Here is a tiny trained network, its code and every weight. The questions are about switching its units off for an input and a target symbol, where a switched-off unit gives its printed mean instead of its output.

import numpy as np


def w(rows, s, z=0):
    codes = np.array(rows[::2]) - 128.0
    scale = np.full(codes.shape[1], s)
    scale[-1] = z or s
    return codes * scale


def f(y):
    return y / 2 * (1 + np.tanh(0.7978845608 * (y + 0.044715 * y**3)))


def softmax(a):
    e = np.exp(a - a.max(-1, keepdims=True))
    return e / e.sum(-1, keepdims=True)


def log_softmax(a):
    a = a - a.max(-1, keepdims=True)
    return a - np.log(np.exp(a).sum(-1, keepdims=True))


def net(x, mask):
    ids = ['αβεζλμξπτψ'.index(c) for c in x.split()]
    T = len(ids)
    res = E[ids] + P[:T]
    u = 0
    for l in range(3):
        q, k, v = (res @ M[l].T for M in (Q, K, V))
        z = softmax(np.where(np.tri(T) > 0, q @ k.T / 4**0.5, -1e9)) @ v
        res = res + np.where(mask[u], z, O[l][:, -1]) @ O[l][:, :-1]
        u += 1
        y = f(res @ A[l][:, :-1].T + A[l][:, -1])
        res = res + np.where(mask[u : u + 4], y, B[l][:, -1]) @ B[l][:, :-1]
        u += 4
    return log_softmax(res[-1] @ U[:, :-1].T + U[:, -1])


Q, K, V, O, A, B = {}, {}, {}, {}, {}, {}
E = w([
[137,115,185,102,54],'α',
[121,46,122,253,114],'β',
[201,110,87,140,102],'ε',
[107,85,44,167,181],'ζ',
[85,138,47,165,78],'λ',
[113,120,47,98,166],'μ',
[117,190,95,41,149],'ξ',
[77,151,181,131,176],'π',
[173,131,159,90,145],'τ',
[165,206,139,165,87],'ψ',
],0.023)
P = w([
[82,94,115,101,117],'0',
[104,116,122,103,130],'1',
[106,141,134,108,154],'2',
[123,159,145,114,172],'3',
[134,178,151,123,190],'4',
[149,199,159,132,213],'5',
[161,208,160,143,227],'6',
[173,220,162,154,244],'7',
],0.011)
Q[0] = w([
[71,105,182,132,44],'0.h1',
[120,248,102,24,129],'0.h1',
[79,150,147,90,168],'0.h1',
[102,131,107,195,151],'0.h1',
],0.017)
K[0] = w([
[38,94,153,143,20],'0.h1',
[212,220,236,155,167],'0.h1',
[67,187,199,139,210],'0.h1',
[108,132,10,193,183],'0.h1',
],0.012)
V[0] = w([
[28,168,82,214,76],'0.h1',
[118,205,250,92,190],'0.h1',
[175,240,24,65,135],'0.h1',
[122,253,152,211,156],'0.h1',
],0.0051)
O[0] = w([
[75,251,154,145,124,77],'0.h1',
[94,45,156,87,110,210],'0.h1',
[108,157,32,109,61,251],'0.h1',
[68,116,118,161,62,212],'0.h1',
],0.011,0.0026)
A[0] = w([
[180,137,77,83,123,111],'0.n1',
[120,137,153,73,249,117],'0.n2',
[52,62,114,80,143,106],'0.n3',
[78,94,163,109,56,2],'0.n4',
],0.011,0.008)
B[0] = w([
[217,160,114,138,153,250],'0.n1',
[143,106,122,137,180,238],'0.n2',
[109,91,73,91,74,255],'0.n3',
[130,9,81,140,91,152],'0.n4',
],0.014,0.0048)
Q[1] = w([
[95,33,108,206,167],'1.h1',
[253,93,158,246,132],'1.h1',
[125,150,51,174,214],'1.h1',
[160,83,88,67,185],'1.h1',
],0.011)
K[1] = w([
[93,10,80,223,255],'1.h1',
[242,106,192,174,162],'1.h1',
[88,196,14,152,220],'1.h1',
[132,87,88,22,195],'1.h1',
],0.01)
V[1] = w([
[175,115,128,124,155],'1.h1',
[103,75,87,179,62],'1.h1',
[110,255,207,116,136],'1.h1',
[104,111,219,74,126],'1.h1',
],0.0086)
O[1] = w([
[118,139,101,158,84,158],'1.h1',
[193,188,192,41,167,154],'1.h1',
[163,10,103,164,125,8],'1.h1',
[119,172,2,67,118,44],'1.h1',
],0.0063,0.011)
A[1] = w([
[106,16,232,186,44,199],'1.n1',
[189,195,254,225,132,84],'1.n2',
[51,94,124,163,200,2],'1.n3',
[162,230,182,8,232,146],'1.n4',
],0.006,0.007)
B[1] = w([
[150,145,119,2,154,178],'1.n1',
[103,131,135,78,114,242],'1.n2',
[195,102,119,120,125,131],'1.n3',
[136,82,85,190,128,255],'1.n4',
],0.014,0.0075)
Q[2] = w([
[5,97,121,113,69],'2.h1',
[131,155,106,160,157],'2.h1',
[141,176,84,135,35],'2.h1',
[119,162,122,140,165],'2.h1',
],0.011)
K[2] = w([
[77,54,145,102,97],'2.h1',
[121,110,81,116,134],'2.h1',
[164,122,124,101,3],'2.h1',
[145,57,173,159,154],'2.h1',
],0.013)
V[2] = w([
[147,163,145,62,180],'2.h1',
[186,88,169,151,36],'2.h1',
[126,199,27,117,95],'2.h1',
[254,178,153,161,193],'2.h1',
],0.0064)
O[2] = w([
[98,170,104,167,29,206],'2.h1',
[173,146,151,71,135,96],'2.h1',
[175,166,99,135,254,253],'2.h1',
[174,127,155,171,75,212],'2.h1',
],0.0074,0.004)
A[2] = w([
[181,102,71,44,164,3],'2.n1',
[113,246,63,134,84,90],'2.n2',
[73,172,183,157,191,176],'2.n3',
[115,162,234,76,153,81],'2.n4',
],0.011,0.0074)
B[2] = w([
[121,34,198,131,60,255],'2.n1',
[135,116,178,77,241,227],'2.n2',
[99,71,169,158,50,200],'2.n3',
[156,147,9,151,91,180],'2.n4',
],0.011,0.0069)
U = w([
[112,120,220,59,39,99],'α',
[113,183,44,136,50,203],'β',
[193,152,179,122,100,125],'ε',
[110,124,153,193,89,212],'ζ',
[86,153,249,106,151,193],'λ',
[147,145,59,154,181,167],'μ',
[155,83,181,86,183,25],'ξ',
[77,106,85,111,137,146],'π',
[183,58,57,141,97,2],'τ',
[122,173,87,50,166,177],'ψ',
],0.011,0.0067)

Each question gives the input, a string of symbols that net reads in full, and the target symbol t.
The units are the heads (4 rows each of Q, K, V and O) and the neurons (one row each of A and B). Each row of codes is followed by its name. A weight is (code - 128) times the scale printed after its matrix; where a second scale follows, it is the last column's (O, A, B and U).
mask holds one flag per unit, layer by layer, with each layer's heads first. A switched-off unit (its flag False) gives its mean, the last column of its rows in O or B, instead of its output. The means were averaged over made-up inputs and are rounded, as every weight is.
A unit's drop is (log p(t) with every unit on - log p(t) with that unit switched off) / (log p(t) with every unit on - log p(t) with every unit switched off).
The circuit of an input: a set's keep is (log p(t) with only the set's units on - log p(t) with every unit switched off) / (log p(t) with every unit on - log p(t) with every unit switched off). Starting from the 12 units with the biggest drops (on a tie, the unit counted first), units are removed one at a time, each time the one whose removal leaves the highest keep (on an exact tie, the one counted first), for as long as the keep stays at least 0.8.
circuit, biggest first: the units of the circuit, biggest drop first
unit that matters most: the unit with the biggest drop
top k neurons: the k neurons with the biggest drops, biggest first
top k neurons in layer l: the k neurons of layer l with the biggest drops, biggest first
drop when u is switched off: that unit's drop, to one decimal
input ψ ε ξ π μ, target π: top neuron in layer 1 : 1.n4
input α β ζ λ, target λ: top 2 neurons : 1.n4, 2.n2
input ξ ψ μ π α τ ξ, target τ: circuit, biggest first : 0.h1, 1.n4
input μ α ξ ξ α μ, target ξ: top 2 neurons : 2.n1, 2.n2
input μ ζ ξ ξ β ε, target ε: circuit, biggest first : 0.n1, 0.h1, 2.h1, 1.h1
input ζ ε ψ μ λ ξ τ μ, target τ: top 2 neurons : 1.n4, 2.n1
input α π β ξ μ, target ξ: top 2 neurons in layer 0 : 0.n3, 0.n1
input τ μ π β β, target β: top 4 neurons : 0.n3, 2.n4, 1.n4, 1.n2
input λ τ μ β τ, target μ: circuit, biggest first : 1.n4, 1.n1, 2.n1
input α ε μ α τ μ, target τ: top 3 neurons : 1.n4, 0.n3, 2.n1
input α μ ξ ε β, target β: top 2 neurons in layer 1 : 1.n1, 1.n4
input α μ ε μ ψ ξ λ, target λ: top 2 neurons : 2.n2, 1.n4
input ε ε μ α ξ α ε, target ε: top 2 neurons : 0.n1, 1.n4
input π λ α ε ξ, target ξ: unit that matters most : 0.h1
input α ψ α ε μ, target μ: top 2 neurons in layer 1 : 1.n2, 1.n1
input α μ ψ λ ξ ξ, target ξ: top 2 neurons : 2.n2, 2.n1
input ξ μ α ψ, target ψ: top 2 neurons in layer 2 : 2.n2, 2.n4
input λ α ξ ζ α τ ψ, target ψ: drop when 0.h1 is switched off : 0.5
input ε ε π τ ξ, target τ: drop when 1.n4 is switched off : 0.3
input π ψ μ ψ ε π λ ξ, target π: drop when 2.h1 is switched off : 0.2
input ζ τ ξ π ξ, target π: drop when 2.h1 is switched off : 0.1
input β α π π, target π: top neuron in layer 1 : 1.n4
input ψ α μ λ ε ζ, target ζ: top 2 neurons in layer 2 : 2.n3, 2.n2
